Here is a tiny trained network, its code and every weight. The questions are about switching its units off for an input and a class, where a switched-off unit gives its printed mean instead of its output.

import numpy as np


def w(rows, s, z=0):
    codes = np.array(rows[::2]) - 128.0
    scale = np.full(codes.shape[1], s)
    scale[-1] = z or s
    return codes * scale


def f(y):
    return np.maximum(y, 0)


def log_softmax(a):
    a = a - a.max(-1, keepdims=True)
    return a - np.log(np.exp(a).sum(-1, keepdims=True))


def net(x, mask):
    res = np.array(x, float).reshape(1, 2) / 4 @ E
    y = f(res @ A[0][:, :-1].T + A[0][:, -1])
    res = res + np.where(mask, y, B[0][:, -1]) @ B[0][:, :-1]
    return log_softmax(res[-1] @ U[:, :-1].T + U[:, -1])


A, B = {}, {}
E = w([
[68,161,154],'x0',
[249,183,177],'x1',
],0.011)
A[0] = w([
[88,51,150,84],'N1',
[230,185,163,217],'N2',
[91,91,95,22],'N3',
[85,174,171,173],'N4',
[175,82,60,124],'N5',
[62,1,47,255],'N6',
[47,82,145,227],'N7',
[189,187,165,75],'N8',
[196,32,62,131],'N9',
],0.011,0.0031)
B[0] = w([
[111,120,194,168],'N1',
[160,53,226,235],'N2',
[126,74,137,160],'N3',
[131,191,169,169],'N4',
[179,180,160,161],'N5',
[164,105,234,254],'N6',
[254,133,184,214],'N7',
[96,77,211,189],'N8',
[211,189,155,178],'N9',
],0.009,0.011)
U = w([
[164,123,172,251],'0',
[102,4,186,87],'1',
[156,63,119,251],'2',
[135,130,32,5],'3',
[86,112,130,5],'4',
[147,163,9,5],'5',
[118,174,90,5],'6',
[132,127,35,5],'7',
],0.011,0.0032)

Each question gives the input, the list of numbers given to net, and the class t.
The units are the neurons (one row each of A and B). Each row of codes is followed by its name. A weight is (code - 128) times the scale printed after its matrix; where a second scale follows, it is the last column's (A, B and U).
mask holds one flag per neuron, in row order. A switched-off neuron (its flag False) gives its mean, the last column of its row in B, instead of its output. The means were averaged over made-up inputs and are rounded, as every weight is.
A unit's drop is (log p(t) with every unit on - log p(t) with that unit switched off) / (log p(t) with every unit on - log p(t) with every unit switched off).
The circuit of an input: a set's keep is (log p(t) with only the set's units on - log p(t) with every unit switched off) / (log p(t) with every unit on - log p(t) with every unit switched off). Starting from all 9 units, units are removed one at a time, each time the one whose removal leaves the highest keep (on an exact tie, the one counted first), for as long as the keep stays at least 0.8.
units of the circuit, in order: the units of the circuit, biggest drop first
k most important neurons: the k neurons with the biggest drops, biggest first
drop when u is switched off: that unit's drop, to one decimal
input [6,-5], class 0: units of the circuit, in order : N7
input [2,2], class 2: units of the circuit, in order : N6; N1; N7
input [-7,-6], class 0: units of the circuit, in order : N9; N5
input [1,2], class 2: 2 most important neurons : N6; N1
input [-5,-5], class 0: 2 most important neurons : N9; N2
input [6,7], class 1: units of the circuit, in order : N2; N8
input [-3,5], class 1: 3 most important neurons : N2; N8; N7
input [8,-5], class 0: 3 most important neurons : N7; N2; N4
input [-5,-4], class 0: 2 most important neurons : N9; N2
input [-6,7], class 1: 4 most important neurons : N2; N8; N7; N4
input [7,-6], class 0: 2 most important neurons : N7; N2
input [6,-6], class 0: 4 most important neurons : N7; N2; N8; N4
input [7,-7], class 0: drop when N7 is switched off : 1.2
input [-3,4], class 1: drop when N7 is switched off : 0.3
input [-8,-4], class 0: drop when N7 is switched off : 0.0
input [-8,-6], class 0: most important neuron : N9
